Here is a tiny trained network, its code and every weight. The questions are about switching its units off for an input and a target symbol, where a switched-off unit gives its printed mean instead of its output.

import numpy as np


def w(rows, s, z=0):
    codes = np.array(rows[::2]) - 128.0
    scale = np.full(codes.shape[1], s)
    scale[-1] = z or s
    return codes * scale


def norm(h):
    return h / np.sqrt((h * h).mean(-1, keepdims=True) + 1e-5)


def softmax(a):
    e = np.exp(a - a.max(-1, keepdims=True))
    return e / e.sum(-1, keepdims=True)


def log_softmax(a):
    a = a - a.max(-1, keepdims=True)
    return a - np.log(np.exp(a).sum(-1, keepdims=True))


def net(x, mask):
    ids = ['ΓΦΩβεζηθμπτ'.index(c) for c in x.split()]
    T = len(ids)
    res = E[ids] + P[:T]
    u = 0
    for l in range(3):
        r = norm(res)
        for j in range(2):
            rows = slice(4 * j, 4 * j + 4)
            q, k, v = (r @ M[l][rows].T for M in (Q, K, V))
            z = softmax(np.where(np.tri(T) > 0, q @ k.T / 4**0.5, -1e9)) @ v
            o = O[l][rows]
            res = res + np.where(mask[u + j], z, o[:, -1]) @ o[:, :-1]
        u += 2
    return log_softmax(norm(res)[-1] @ U[:, :-1].T + U[:, -1])


Q, K, V, O = {}, {}, {}, {}
E = w([
[175,93,110],'Γ',
[136,222,85],'Φ',
[128,51,101],'Ω',
[198,97,99],'β',
[124,157,139],'ε',
[128,52,96],'ζ',
[150,252,213],'η',
[131,160,230],'θ',
[68,159,104],'μ',
[214,116,98],'π',
[227,208,188],'τ',
],0.014)
P = w([
[31,2,197],'0',
[70,171,127],'1',
[63,184,120],'2',
[63,185,102],'3',
[78,172,80],'4',
[71,164,74],'5',
[79,166,86],'6',
[68,171,81],'7',
[66,160,81],'8',
[73,169,80],'9',
[67,165,80],'10',
[58,163,82],'11',
],0.0046)
Q[0] = w([
[86,127,128],'0.h1',
[140,67,137],'0.h1',
[153,122,131],'0.h1',
[142,151,101],'0.h1',
[52,115,139],'0.h2',
[2,165,131],'0.h2',
[91,212,151],'0.h2',
[20,233,184],'0.h2',
],0.011)
K[0] = w([
[139,132,165],'0.h1',
[13,59,105],'0.h1',
[94,203,54],'0.h1',
[120,203,187],'0.h1',
[102,146,101],'0.h2',
[65,183,113],'0.h2',
[1,104,65],'0.h2',
[54,213,51],'0.h2',
],0.0094)
V[0] = w([
[123,174,184],'0.h1',
[112,144,155],'0.h1',
[169,127,72],'0.h1',
[127,77,153],'0.h1',
[224,196,149],'0.h2',
[2,106,48],'0.h2',
[166,117,193],'0.h2',
[45,184,83],'0.h2',
],0.0087)
O[0] = w([
[1,122,240,152],'0.h1',
[90,182,107,111],'0.h1',
[148,143,207,217],'0.h1',
[200,183,159,46],'0.h1',
[159,45,49,248],'0.h2',
[24,240,91,129],'0.h2',
[91,78,71,42],'0.h2',
[80,172,98,193],'0.h2',
],0.0052,0.0013)
Q[1] = w([
[135,229,115],'1.h1',
[125,199,245],'1.h1',
[95,133,97],'1.h1',
[67,111,111],'1.h1',
[146,84,103],'1.h2',
[159,62,60],'1.h2',
[118,122,27],'1.h2',
[115,119,82],'1.h2',
],0.012)
K[1] = w([
[110,137,230],'1.h1',
[47,105,102],'1.h1',
[144,223,172],'1.h1',
[32,127,187],'1.h1',
[65,86,155],'1.h2',
[1,72,183],'1.h2',
[154,97,92],'1.h2',
[114,104,195],'1.h2',
],0.0081)
V[1] = w([
[19,64,147],'1.h1',
[126,102,87],'1.h1',
[146,188,70],'1.h1',
[255,106,118],'1.h1',
[229,141,173],'1.h2',
[36,79,133],'1.h2',
[99,83,61],'1.h2',
[180,5,118],'1.h2',
],0.0094)
O[1] = w([
[152,56,218,55],'1.h1',
[149,100,155,130],'1.h1',
[179,163,125,112],'1.h1',
[84,182,148,253],'1.h1',
[81,128,170,216],'1.h2',
[111,3,91,75],'1.h2',
[109,36,139,92],'1.h2',
[113,120,111,193],'1.h2',
],0.0081,0.0029)
Q[2] = w([
[182,154,88],'2.h1',
[156,143,81],'2.h1',
[91,150,115],'2.h1',
[147,206,252],'2.h1',
[130,77,132],'2.h2',
[8,116,87],'2.h2',
[66,143,190],'2.h2',
[28,99,60],'2.h2',
],0.013)
K[2] = w([
[176,104,247],'2.h1',
[111,127,182],'2.h1',
[203,108,64],'2.h1',
[226,191,132],'2.h1',
[127,112,115],'2.h2',
[57,194,58],'2.h2',
[114,120,47],'2.h2',
[70,159,111],'2.h2',
],0.014)
V[2] = w([
[23,94,169],'2.h1',
[190,134,164],'2.h1',
[164,38,132],'2.h1',
[133,255,78],'2.h1',
[200,107,60],'2.h2',
[51,47,122],'2.h2',
[124,38,81],'2.h2',
[206,201,109],'2.h2',
],0.0097)
O[2] = w([
[123,255,137,89],'2.h1',
[123,23,128,186],'2.h1',
[49,116,36,105],'2.h1',
[177,95,192,157],'2.h1',
[48,32,151,70],'2.h2',
[224,134,80,37],'2.h2',
[197,73,209,4],'2.h2',
[32,116,192,199],'2.h2',
],0.0049,0.0021)
U = w([
[137,74,124,83],'Γ',
[108,128,77,2],'Φ',
[91,130,63,4],'Ω',
[133,106,90,38],'β',
[66,123,72,83],'ε',
[116,153,73,14],'ζ',
[148,195,169,112],'η',
[57,68,193,249],'θ',
[109,181,89,137],'μ',
[5,104,183,151],'π',
[135,144,198,235],'τ',
],0.014,0.0054)

Each question gives the input, a string of symbols that net reads in full, and the target symbol t.
The units are the heads (4 rows each of Q, K, V and O). Each row of codes is followed by its name. A weight is (code - 128) times the scale printed after its matrix; where a second scale follows, it is the last column's (O and U).
mask holds one flag per head, layer by layer. A switched-off head (its flag False) gives its mean, the last column of its rows in O, instead of its output. The means were averaged over made-up inputs and are rounded, as every weight is.
A unit's drop is (log p(t) with every unit on - log p(t) with that unit switched off) / (log p(t) with every unit on - log p(t) with every unit switched off).
The circuit of an input: a set's keep is (log p(t) with only the set's units on - log p(t) with every unit switched off) / (log p(t) with every unit on - log p(t) with every unit switched off). Starting from all 6 units, units are removed one at a time, each time the one whose removal leaves the highest keep (on an exact tie, the one counted first), for as long as the keep stays at least 0.8.
circuit, biggest first: the units of the circuit, biggest drop first
most important unit: the unit with the biggest drop
heads that matter: for each layer, one digit per head in row order, 1 if its drop is at least 0.15 and else 0, layers parted by /
drop when u is switched off: that unit's drop, to one decimal
input Γ Ω ε ζ β π ε ζ β μ β, target η: circuit, biggest first	(1.h1 0.h1 2.h1)
input Γ π ε π Φ Ω π β, target η: most important unit	1.h1
input β τ τ ζ τ Φ Ω π, target π: heads that matter	11 / 11 / 01
input β η η Γ μ Φ τ π, target π: circuit, biggest first	(0.h1 2.h2 0.h2 1.h1)
input β β ζ ε ε Γ Φ ε τ β, target π: heads that matter	11 / 10 / 01
input η η θ η π π Φ θ η θ, target θ: circuit, biggest first	(0.h1 1.h1 2.h1)
input μ Φ Φ ζ Ω β Φ ζ π, target τ: heads that matter	11 / 00 / 11
input Γ Ω ε π η π, target η: heads that matter	10 / 11 / 10
input π Φ π η Φ Φ ε Γ, target θ: heads that matter	11 / 00 / 01
input Φ Ω π π Φ, target π: heads that matter	01 / 10 / 11
input π π τ Γ ε β, target θ: heads that matter	11 / 00 / 01
input Γ Φ ζ Ω η ζ θ η η Ω Γ, target η: circuit, biggest first	(0.h1 2.h1)
input μ Φ π θ τ π π τ β π β, target τ: heads that matter	11 / 10 / 11
input π μ β, target θ: circuit, biggest first	(2.h2)
input μ Φ ε β Φ μ τ μ θ θ β β, target τ: heads that matter	01 / 00 / 10
input π π η, target π: drop when 0.h2 is switched off	0.8
input μ τ π ζ τ π η η τ π π, target τ: drop when 2.h1 is switched off	1.1
input Γ τ Φ Ω Φ Ω η β β η Γ, target η: drop when 0.h1 is switched off	1.0
